Below is a small trained network, with its code and all its weights. Each question gives an input and a class and asks what happens when units are switched off, that is, made to give their printed mean instead of their output.

import numpy as np


def w(rows, s, z=0):
    codes = np.array(rows[::2]) - 128.0
    scale = np.full(codes.shape[1], s)
    scale[-1] = z or s
    return codes * scale


def norm(h):
    return h / np.sqrt((h * h).mean(-1, keepdims=True) + 1e-5)


def f(y):
    return y / 2 * (1 + np.tanh(0.7978845608 * (y + 0.044715 * y**3)))


def log_softmax(a):
    a = a - a.max(-1, keepdims=True)
    return a - np.log(np.exp(a).sum(-1, keepdims=True))


def net(x, mask):
    res = np.array(x, float).reshape(1, 8) / 4 @ E
    u = 0
    for l in range(3):
        y = f(norm(res) @ A[l][:, :-1].T + A[l][:, -1])
        res = res + np.where(mask[u : u + 3], y, B[l][:, -1]) @ B[l][:, :-1]
        u += 3
    return log_softmax(norm(res)[-1] @ U[:, :-1].T + U[:, -1])


A, B = {}, {}
E = w([
[124,121,127,115,153,135,130,135,110,117,127],'x0',
[130,121,146,130,105,129,124,119,110,142,123],'x1',
[52,111,183,87,143,2,121,26,156,105,220],'x2',
[120,97,98,91,153,124,120,146,143,126,125],'x3',
[81,134,154,108,99,162,185,147,195,97,86],'x4',
[121,107,130,119,130,117,129,116,85,113,90],'x5',
[64,40,65,231,106,141,141,184,72,94,176],'x6',
[62,148,167,168,169,109,64,180,131,205,87],'x7',
],0.0079)
A[0] = w([
[80,158,177,110,59,171,93,148,203,1,69,107],'0.n1',
[186,125,73,96,99,163,157,57,140,83,147,28],'0.n2',
[171,175,154,66,100,104,41,113,168,112,67,2],'0.n3',
],0.0073,0.0039)
B[0] = w([
[147,139,128,66,151,63,191,172,21,221,212,253],'0.n1',
[231,67,226,172,170,84,161,162,171,80,37,204],'0.n2',
[45,109,71,175,60,185,2,203,126,54,222,199],'0.n3',
],0.0083,0.0033)
A[1] = w([
[154,254,132,9,115,173,81,71,143,87,82,37],'1.n1',
[182,166,31,130,115,202,151,108,118,166,44,2],'1.n2',
[219,133,71,166,167,92,47,78,92,147,144,2],'1.n3',
],0.0075,0.0027)
B[1] = w([
[83,98,73,161,55,143,94,118,75,87,126,228],'1.n1',
[108,186,74,110,153,139,157,54,120,253,201,255],'1.n2',
[76,158,236,50,97,148,205,219,129,136,153,230],'1.n3',
],0.015,0.0029)
A[2] = w([
[72,190,115,59,69,138,214,226,124,101,129,19],'2.n1',
[45,224,177,157,190,120,20,189,135,200,27,1],'2.n2',
[254,99,72,161,16,151,114,120,93,108,180,154],'2.n3',
],0.0059,0.0026)
B[2] = w([
[119,142,252,125,90,114,112,240,100,107,139,235],'2.n1',
[186,68,132,144,146,165,189,92,164,88,102,252],'2.n2',
[105,100,127,135,175,125,86,126,157,104,98,237],'2.n3',
],0.017,0.0035)
U = w([
[147,175,230,81,111,108,183,231,100,190,175,55],'0',
[66,103,19,254,66,212,22,175,142,20,171,124],'1',
[128,183,57,121,176,113,147,6,167,193,178,253],'2',
[249,51,145,175,188,174,184,94,238,77,83,73],'3',
],0.0088,0.005)

Each question gives the input, the list of numbers given to net, and the class t.
The units are the neurons (one row each of A and B). Each row of codes is followed by its name. A weight is (code - 128) times the scale printed after its matrix; where a second scale follows, it is the last column's (A, B and U).
mask holds one flag per neuron, layer by layer. A switched-off neuron (its flag False) gives its mean, the last column of its row in B, instead of its output. The means were averaged over made-up inputs and are rounded, as every weight is.
A unit's drop is (log p(t) with every unit on - log p(t) with that unit switched off) / (log p(t) with every unit on - log p(t) with every unit switched off).
The circuit of an input: a set's keep is (log p(t) with only the set's units on - log p(t) with every unit switched off) / (log p(t) with every unit on - log p(t) with every unit switched off). Starting from all 9 units, units are removed one at a time, each time the one whose removal leaves the highest keep (on an exact tie, the one counted first), for as long as the keep stays at least 0.8.
units of the circuit, in order: the units of the circuit, biggest drop first
unit that matters most: the unit with the biggest drop
top k neurons: the k neurons with the biggest drops, biggest first
k most important neurons of layer l: the k neurons of layer l with the biggest drops, biggest first
input [8,1,-7,3,-5,-6,6,4], class 2: unit that matters most	1.n2
input [-1,-5,-6,8,-8,-1,2,-8], class 0: top 2 neurons	(1.n3, 2.n2)
input [3,-1,3,3,6,-7,-8,2], class 1: top 3 neurons	(1.n1, 0.n3, 1.n3)
input [7,3,6,-5,5,-8,4,3], class 2: top 3 neurons	(1.n3, 2.n1, 0.n3)
input [-3,-6,-4,1,8,6,7,-4], class 0: top 4 neurons	(2.n1, 0.n1, 1.n1, 0.n3)
input [-6,-8,2,-5,-5,-6,-3,-6], class 3: 2 most important neurons of layer 0	(0.n2, 0.n1)
input [1,7,-8,-3,1,2,-3,8], class 2: units of the circuit, in order	(1.n2, 1.n3)
input [6,4,-3,-5,-4,-7,-5,-1], class 1: 2 most important neurons of layer 0	(0.n1, 0.n3)
input [-4,5,6,-1,-5,-3,-7,-5], class 1: top 3 neurons	(1.n1, 0.n1, 0.n3)
input [-8,5,0,5,-6,5,1,7], class 3: top 2 neurons	(2.n2, 0.n1)
input [-8,-2,5,-7,3,1,4,4], class 2: 2 most important neurons of layer 1	(1.n3, 1.n1)
input [-2,2,-2,-7,1,0,-2,-1], class 1: top 2 neurons	(1.n3, 2.n3)
input [-2,7,3,3,0,6,-7,7], class 1: top 2 neurons	(1.n1, 0.n3)
input [-2,6,-1,-5,7,6,0,8], class 3: units of the circuit, in order	(2.n2)
input [0,-8,0,2,6,5,6,-8], class 3: 2 most important neurons of layer 0	(0.n2, 0.n3)
input [8,2,-4,8,7,-1,-8,-8], class 1: top 3 neurons	(1.n1, 0.n3, 1.n3)
input [-8,0,5,4,0,2,4,5], class 2: 2 most important neurons of layer 0	(0.n3, 0.n2)
input [5,-2,-6,3,7,-5,2,1], class 0: top 2 neurons	(0.n1, 2.n1)
input [-4,6,-1,-1,-7,4,6,5], class 0: top 2 neurons	(1.n3, 0.n3)
input [-5,-7,7,-5,0,-7,3,8], class 3: unit that matters most	2.n2
input [-5,-3,6,4,-7,-2,-6,1], class 0: 2 most important neurons of layer 1	(1.n3, 1.n2)
input [-7,7,-3,3,2,6,-1,-4], class 3: top 4 neurons	(0.n2, 1.n3, 2.n1, 2.n3)
input [-3,5,7,0,-8,-4,5,-5], class 0: 2 most important neurons of layer 1	(1.n3, 1.n2)
input [2,-3,7,-2,6,7,-6,8], class 3: top 3 neurons	(2.n2, 1.n2, 1.n3)
input [6,7,-3,-5,-7,-2,-8,-1], class 1: 2 most important neurons of layer 0	(0.n3, 0.n1)
